Here is a tiny trained network, its code and every weight. The questions are about switching its units off for an input and a class, where a switched-off unit gives its printed mean instead of its output.

import numpy as np


def w(rows, s, z=0):
    codes = np.array(rows[::2]) - 128.0
    scale = np.full(codes.shape[1], s)
    scale[-1] = z or s
    return codes * scale


def norm(h):
    return h / np.sqrt((h * h).mean(-1, keepdims=True) + 1e-5)


def f(y):
    return np.maximum(y, 0)


def log_softmax(a):
    a = a - a.max(-1, keepdims=True)
    return a - np.log(np.exp(a).sum(-1, keepdims=True))


def net(x, mask):
    res = np.array(x, float).reshape(1, 8) / 4 @ E
    u = 0
    for l in range(2):
        y = f(norm(res) @ A[l][:, :-1].T + A[l][:, -1])
        res = res + np.where(mask[u : u + 4], y, B[l][:, -1]) @ B[l][:, :-1]
        u += 4
    return log_softmax(norm(res)[-1] @ U[:, :-1].T + U[:, -1])


A, B = {}, {}
E = w([
[119,122,129,128,162,136,135,214,120,187,93],'x0',
[196,178,126,175,100,91,154,117,210,186,161],'x1',
[160,184,140,168,148,109,134,133,57,133,150],'x2',
[179,159,135,93,199,105,153,165,191,40,150],'x3',
[75,15,179,142,249,41,124,67,132,166,194],'x4',
[109,108,185,137,78,123,109,187,132,109,181],'x5',
[153,85,156,203,111,80,164,134,134,79,42],'x6',
[119,163,192,52,94,71,178,94,103,161,104],'x7',
],0.0011)
A[0] = w([
[116,192,123,8,165,216,35,115,140,194,226,2],'L0N0',
[138,171,106,103,67,146,105,150,143,102,90,222],'L0N1',
[155,58,190,190,127,93,131,126,128,82,26,85],'L0N2',
[169,88,202,215,106,100,139,129,147,73,4,25],'L0N3',
],0.0024,0.0028)
B[0] = w([
[83,113,36,163,79,57,242,168,76,57,125,172],'L0N0',
[98,87,156,156,175,95,77,89,152,162,142,254],'L0N1',
[92,174,78,85,135,162,134,139,103,151,199,178],'L0N2',
[60,164,3,42,114,124,186,157,74,146,232,166],'L0N3',
],0.0038,0.0026)
A[1] = w([
[199,165,143,50,209,119,169,175,186,10,141,205],'L1N0',
[152,243,85,83,5,203,93,182,139,73,45,112],'L1N1',
[119,177,221,7,80,65,208,99,97,154,101,73],'L1N2',
[67,100,141,69,168,181,86,134,50,72,114,254],'L1N3',
],0.0028,0.0018)
B[1] = w([
[87,116,141,141,38,163,95,97,62,204,82,210],'L1N0',
[96,33,197,86,255,42,173,86,103,113,186,179],'L1N1',
[156,104,58,201,163,221,65,185,158,54,130,184],'L1N2',
[216,204,163,123,90,113,160,143,203,129,94,251],'L1N3',
],0.0038,0.0033)
U = w([
[52,134,33,65,125,80,236,164,54,82,183,86],'0',
[112,49,238,98,255,51,113,80,126,122,147,48],'1',
[140,154,138,145,108,131,120,133,150,135,115,249],'2',
[154,141,129,125,111,135,119,130,144,139,118,219],'3',
[149,146,139,128,110,129,107,125,142,134,124,188],'4',
[199,171,152,129,98,106,156,138,185,145,114,149],'5',
[82,104,147,134,50,183,85,104,46,186,90,15],'6',
[160,90,68,193,174,216,65,172,155,55,129,2],'7',
],0.0073,0.0047)

Each question gives the input, the list of numbers given to net, and the class t.
The units are the neurons (one row each of A and B). Each row of codes is followed by its name. A weight is (code - 128) times the scale printed after its matrix; where a second scale follows, it is the last column's (A, B and U).
mask holds one flag per neuron, layer by layer. A switched-off neuron (its flag False) gives its mean, the last column of its row in B, instead of its output. The means were averaged over made-up inputs and are rounded, as every weight is.
A unit's drop is (log p(t) with every unit on - log p(t) with that unit switched off) / (log p(t) with every unit on - log p(t) with every unit switched off).
The circuit of an input: a set's keep is (log p(t) with only the set's units on - log p(t) with every unit switched off) / (log p(t) with every unit on - log p(t) with every unit switched off). Starting from all 8 units, units are removed one at a time, each time the one whose removal leaves the highest keep (on an exact tie, the one counted first), for as long as the keep stays at least 0.8.
circuit, biggest first: the units of the circuit, biggest drop first
most important unit: the unit with the biggest drop
k most important neurons: the k neurons with the biggest drops, biggest first
k most important neurons of layer l: the k neurons of layer l with the biggest drops, biggest first
drop when u is switched off: that unit's drop, to one decimal
input [-8,7,5,1,6,2,-8,7], class 0: circuit, biggest first => [L0N0, L0N1]
input [7,3,2,6,8,-7,-8,2], class 0: most important unit => L0N0
input [-1,6,2,8,-2,-3,2,1], class 6: 2 most important neurons => [L1N0, L1N3]
input [-4,2,-8,5,2,-1,8,6], class 0: 2 most important neurons => [L0N3, L0N2]
input [-6,4,7,-1,8,3,8,-5], class 0: circuit, biggest first => [L0N3, L0N2, L0N1]
input [-2,2,1,8,3,-7,-5,-1], class 6: circuit, biggest first => [L1N0, L0N1]
input [0,2,-5,6,-6,3,5,7], class 7: 2 most important neurons => [L1N2, L0N1]
input [6,-4,0,1,5,-3,-2,3], class 4: circuit, biggest first => [L1N3, L1N1]
input [-7,6,3,8,0,7,-1,4], class 6: circuit, biggest first => [L1N0, L1N3]
input [7,5,4,8,6,-2,7,-5], class 6: 3 most important neurons of layer 1 => [L1N0, L1N3, L1N1]
input [2,8,2,-3,6,-7,8,4], class 0: 3 most important neurons => [L0N3, L1N3, L0N2]
input [5,-6,7,-4,3,-6,-8,-8], class 0: 2 most important neurons of layer 0 => [L0N0, L0N1]
input [-6,2,7,3,-3,-3,7,-2], class 0: 2 most important neurons => [L0N3, L1N3]
input [-7,-6,2,0,-8,0,2,-3], class 1: most important neuron => [L1N1]
input [-7,1,6,5,-8,2,8,-4], class 0: 2 most important neurons => [L0N3, L1N1]
input [7,-8,-5,6,6,5,4,4], class 5: circuit, biggest first => [L1N3, L0N1, L1N1]
input [2,1,1,-4,2,1,4,3], class 0: 3 most important neurons => [L0N3, L0N2, L1N0]
input [4,6,-1,3,-6,5,8,-3], class 0: circuit, biggest first => [L0N3, L1N1]
input [4,6,5,5,-4,0,1,7], class 7: 2 most important neurons => [L1N2, L1N3]
input [-4,-7,3,-3,-3,-4,2,-5], class 5: circuit, biggest first => [L1N3]
input [8,5,8,-8,-5,8,8,0], class 0: 4 most important neurons => [L0N3, L1N3, L1N0, L1N1]
input [6,-6,-6,8,0,7,6,4], class 6: 2 most important neurons of layer 1 => [L1N0, L1N1]
input [4,1,0,3,-5,-3,4,4], class 1: 3 most important neurons => [L1N1, L0N0, L1N3]
input [3,-4,7,8,-5,7,7,-3], class 6: drop when L0N0 is switched off => 0.3
input [7,-8,8,-5,-8,2,6,-6], class 1: drop when L1N0 is switched off => 0.1
input [-8,-4,-3,-4,-8,-3,-2,5], class 1: drop when L1N3 is switched off => 0.0
input [1,1,0,-2,2,6,-2,8], class 7: drop when L1N2 is switched off => 0.9
